Here is a tiny trained network, its code and every weight. The questions are about switching its units off for an input and a class, where a switched-off unit gives its printed mean instead of its output.

import numpy as np


def w(rows, s, z=0):
    codes = np.array(rows[::2]) - 128.0
    scale = np.full(codes.shape[1], s)
    scale[-1] = z or s
    return codes * scale


def f(y):
    return np.maximum(y, 0)


def log_softmax(a):
    a = a - a.max(-1, keepdims=True)
    return a - np.log(np.exp(a).sum(-1, keepdims=True))


def net(x, mask):
    res = np.array(x, float).reshape(1, 2) / 4 @ E
    y = f(res @ A[0][:, :-1].T + A[0][:, -1])
    res = res + np.where(mask, y, B[0][:, -1]) @ B[0][:, :-1]
    return log_softmax(res[-1] @ U[:, :-1].T + U[:, -1])


A, B = {}, {}
E = w([
[7,66,86,67],'x0',
[223,22,95,19],'x1',
],0.012)
A[0] = w([
[189,188,133,88,74],'N0',
[246,140,181,130,211],'N1',
[118,188,188,219,254],'N2',
[164,212,244,181,238],'N3',
[28,161,101,165,182],'N4',
[98,110,87,192,115],'N5',
],0.011,0.0025)
B[0] = w([
[140,174,123,210,173],'N0',
[156,157,2,193,236],'N1',
[23,69,183,58,237],'N2',
[115,36,146,6,248],'N3',
[83,217,199,228,212],'N4',
[129,178,142,130,158],'N5',
],0.0083,0.014)
U = w([
[57,11,173,15,247],'0',
[58,228,174,228,3],'1',
[205,191,61,231,97],'2',
],0.012,0.0013)

Each question gives the input, the list of numbers given to net, and the class t.
The units are the neurons (one row each of A and B). Each row of codes is followed by its name. A weight is (code - 128) times the scale printed after its matrix; where a second scale follows, it is the last column's (A, B and U).
mask holds one flag per neuron, in row order. A switched-off neuron (its flag False) gives its mean, the last column of its row in B, instead of its output. The means were averaged over made-up inputs and are rounded, as every weight is.
A unit's drop is (log p(t) with every unit on - log p(t) with that unit switched off) / (log p(t) with every unit on - log p(t) with every unit switched off).
The circuit of an input: a set's keep is (log p(t) with only the set's units on - log p(t) with every unit switched off) / (log p(t) with every unit on - log p(t) with every unit switched off). Starting from all 6 units, units are removed one at a time, each time the one whose removal leaves the highest keep (on an exact tie, the one counted first), for as long as the keep stays at least 0.8.
units of the circuit, in order: the units of the circuit, biggest drop first
top k neurons: the k neurons with the biggest drops, biggest first
drop of u: that unit's drop, to one decimal
input [-4,1], class 2: units of the circuit, in order => (N1)
input [0,-5], class 0: top 2 neurons => (N2 N3)
input [6,0], class 1: top 2 neurons => (N3 N2)
input [0,-2], class 0: top 2 neurons => (N1 N0)
input [0,7], class 2: units of the circuit, in order => (N3 N2)
input [7,-1], class 1: top 2 neurons => (N3 N4)
input [-6,0], class 0: top 3 neurons => (N3 N2 N4)
input [5,0], class 1: top 3 neurons => (N3 N2 N4)
input [-3,-6], class 0: drop of N3 => 0.2
input [7,0], class 1: drop of N4 => 0.2
input [-5,-8], class 0: drop of N3 => 0.4
input [-7,-4], class 0: drop of N3 => 0.2
